Here is a tiny trained network, its code and every weight. The questions are about switching its units off for an input and a target symbol, where a switched-off unit gives its printed mean instead of its output.

import numpy as np


def w(rows, s, z=0):
    codes = np.array(rows[::2]) - 128.0
    scale = np.full(codes.shape[1], s)
    scale[-1] = z or s
    return codes * scale


def f(y):
    return y / 2 * (1 + np.tanh(0.7978845608 * (y + 0.044715 * y**3)))


def softmax(a):
    e = np.exp(a - a.max(-1, keepdims=True))
    return e / e.sum(-1, keepdims=True)


def log_softmax(a):
    a = a - a.max(-1, keepdims=True)
    return a - np.log(np.exp(a).sum(-1, keepdims=True))


def net(x, mask):
    ids = ['αβγδεζηθμπστφψω'.index(c) for c in x.split()]
    T = len(ids)
    res = E[ids] + P[:T]
    q, k, v = (res @ M[0].T for M in (Q, K, V))
    z = softmax(np.where(np.tri(T) > 0, q @ k.T / 2**0.5, -1e9)) @ v
    res = res + np.where(mask[0], z, O[0][:, -1]) @ O[0][:, :-1]
    y = f(res @ A[0][:, :-1].T + A[0][:, -1])
    res = res + np.where(mask[1:9], y, B[0][:, -1]) @ B[0][:, :-1]
    return log_softmax(res[-1] @ U[:, :-1].T + U[:, -1])


Q, K, V, O, A, B = {}, {}, {}, {}, {}, {}
E = w([
[129,102,119,87,180,53],'α',
[109,124,21,156,124,110],'β',
[157,28,33,105,167,100],'γ',
[223,157,172,208,184,221],'δ',
[94,177,44,140,152,71],'ε',
[102,105,6,159,91,148],'ζ',
[117,190,33,150,174,56],'η',
[92,148,67,122,139,71],'θ',
[92,66,109,168,69,159],'μ',
[85,60,210,161,112,108],'π',
[149,2,46,154,134,135],'σ',
[167,23,68,143,141,138],'τ',
[96,149,134,119,179,39],'φ',
[74,203,156,122,164,29],'ψ',
[103,199,72,129,168,46],'ω',
],0.018)
P = w([
[180,157,145,185,101,104],'0',
[193,121,159,200,50,74],'1',
[127,161,162,68,9,155],'2',
[148,146,90,119,105,153],'3',
[104,60,117,182,136,74],'4',
[120,132,96,100,129,171],'5',
[90,78,130,176,164,116],'6',
[92,107,120,103,148,161],'7',
[108,118,116,116,188,176],'8',
[81,89,153,163,207,142],'9',
[104,133,144,110,213,192],'10',
[116,111,180,160,243,150],'11',
],0.016)
Q[0] = w([
[86,71,54,219,185,79],'H1',
[100,113,192,249,181,89],'H1',
],0.012)
K[0] = w([
[1,116,129,93,223,210],'H1',
[222,184,152,142,207,247],'H1',
],0.0073)
V[0] = w([
[148,159,217,47,199,47],'H1',
[233,87,75,2,211,96],'H1',
],0.0087)
O[0] = w([
[55,127,55,136,100,152,2],'H1',
[206,170,90,58,3,158,248],'H1',
],0.015,0.0046)
A[0] = w([
[192,120,33,161,237,156,160],'N1',
[129,113,190,213,198,244,87],'N2',
[146,63,170,103,253,97,76],'N3',
[139,172,100,189,25,97,172],'N4',
[239,216,227,156,73,153,251],'N5',
[78,83,27,200,85,54,85],'N6',
[146,251,41,165,165,78,53],'N7',
[68,252,194,123,123,94,215],'N8',
],0.0076,0.0025)
B[0] = w([
[97,98,131,118,81,108,209],'N1',
[170,125,84,131,141,170,194],'N2',
[94,157,157,50,147,106,226],'N3',
[126,104,166,94,114,223,193],'N4',
[190,160,7,139,144,142,251],'N5',
[98,125,100,148,109,167,169],'N6',
[183,97,165,128,97,101,158],'N7',
[128,36,75,136,118,125,150],'N8',
],0.013,0.011)
U = w([
[93,100,132,46,69,186,2],'α',
[176,152,132,131,121,39,124],'β',
[167,154,141,89,96,162,149],'γ',
[109,200,69,110,157,91,56],'δ',
[128,144,130,159,97,97,195],'ε',
[153,255,121,80,151,61,57],'ζ',
[143,136,145,166,68,112,247],'η',
[137,122,141,181,117,144,216],'θ',
[180,139,203,112,171,114,58],'μ',
[77,118,70,148,177,102,138],'π',
[189,157,113,152,124,63,170],'σ',
[152,150,75,166,167,136,89],'τ',
[79,150,82,166,87,164,149],'φ',
[65,164,47,191,115,146,92],'ψ',
[137,49,131,154,97,157,127],'ω',
],0.0092,0.0056)

Each question gives the input, a string of symbols that net reads in full, and the target symbol t.
The units are the heads (2 rows each of Q, K, V and O) and the neurons (one row each of A and B). Each row of codes is followed by its name. A weight is (code - 128) times the scale printed after its matrix; where a second scale follows, it is the last column's (O, A, B and U).
mask holds one flag per unit, heads first, then neurons. A switched-off unit (its flag False) gives its mean, the last column of its rows in O or B, instead of its output. The means were averaged over made-up inputs and are rounded, as every weight is.
A unit's drop is (log p(t) with every unit on - log p(t) with that unit switched off) / (log p(t) with every unit on - log p(t) with every unit switched off).
The circuit of an input: a set's keep is (log p(t) with only the set's units on - log p(t) with every unit switched off) / (log p(t) with every unit on - log p(t) with every unit switched off). Starting from all 9 units, units are removed one at a time, each time the one whose removal leaves the highest keep (on an exact tie, the one counted first), for as long as the keep stays at least 0.8.
circuit, biggest first: the units of the circuit, biggest drop first
most important unit: the unit with the biggest drop
top k neurons: the k neurons with the biggest drops, biggest first
drop when u is switched off: that unit's drop, to one decimal
input π π α γ ω α γ γ ε, target γ: circuit, biggest first : H1; N7
input η γ σ γ π π π γ, target π: top 2 neurons : N4; N7
input σ σ α η, target α: circuit, biggest first : H1; N4
input η σ γ σ γ, target σ: top 3 neurons : N5; N3; N6
input γ γ γ μ β γ δ ζ σ π, target μ: circuit, biggest first : H1; N3
input φ π γ δ ω, target β: top 2 neurons : N7; N4
input π γ ζ σ ω, target σ: circuit, biggest first : H1; N5; N3
input γ γ π ω γ ζ μ σ σ γ, target σ: top 4 neurons : N4; N3; N5; N6
input π γ θ ζ δ π π μ β ε β ψ, target π: top 2 neurons : N8; N4
input ω γ β γ δ σ γ β φ α γ τ, target γ: circuit, biggest first : H1
input α γ ω, target γ: circuit, biggest first : N4; H1; N5
input π ζ γ α μ, target α: circuit, biggest first : H1; N4
input γ γ γ π α γ, target α: circuit, biggest first : H1; N5
input μ γ γ α γ φ η σ π ψ γ π, target γ: circuit, biggest first : H1; N5
input π γ π φ γ ω π ε δ π, target μ: most important unit : N5
input ω γ π β γ γ ω, target γ: circuit, biggest first : H1; N4
input σ π σ η β β π β δ, target τ: top 2 neurons : N5; N2
input σ π ω ε α π η γ ζ π π τ, target π: top 2 neurons : N4; N3
input ψ π γ δ, target τ: top 2 neurons : N2; N5
input τ α α γ γ ψ, target γ: most important unit : H1
input α β μ γ, target μ: top 2 neurons : N5; N3
input β σ α α γ σ α α α ω φ β, target φ: top 2 neurons : N6; N3
input π α γ ψ α γ ψ, target γ: top 2 neurons : N4; N5
input π π σ σ φ φ ε, target φ: drop when N6 is switched off : 0.5
input φ π ζ φ σ, target φ: drop when N5 is switched off : 0.0
input γ π ω, target π: drop when H1 is switched off : 0.9
input ζ γ π ω α γ μ, target γ: drop when N4 is switched off : 0.3
input α γ τ γ γ γ γ α φ π γ θ, target γ: top neuron : N4
input π β σ π ψ σ, target ψ: top 2 neurons : N6; N4
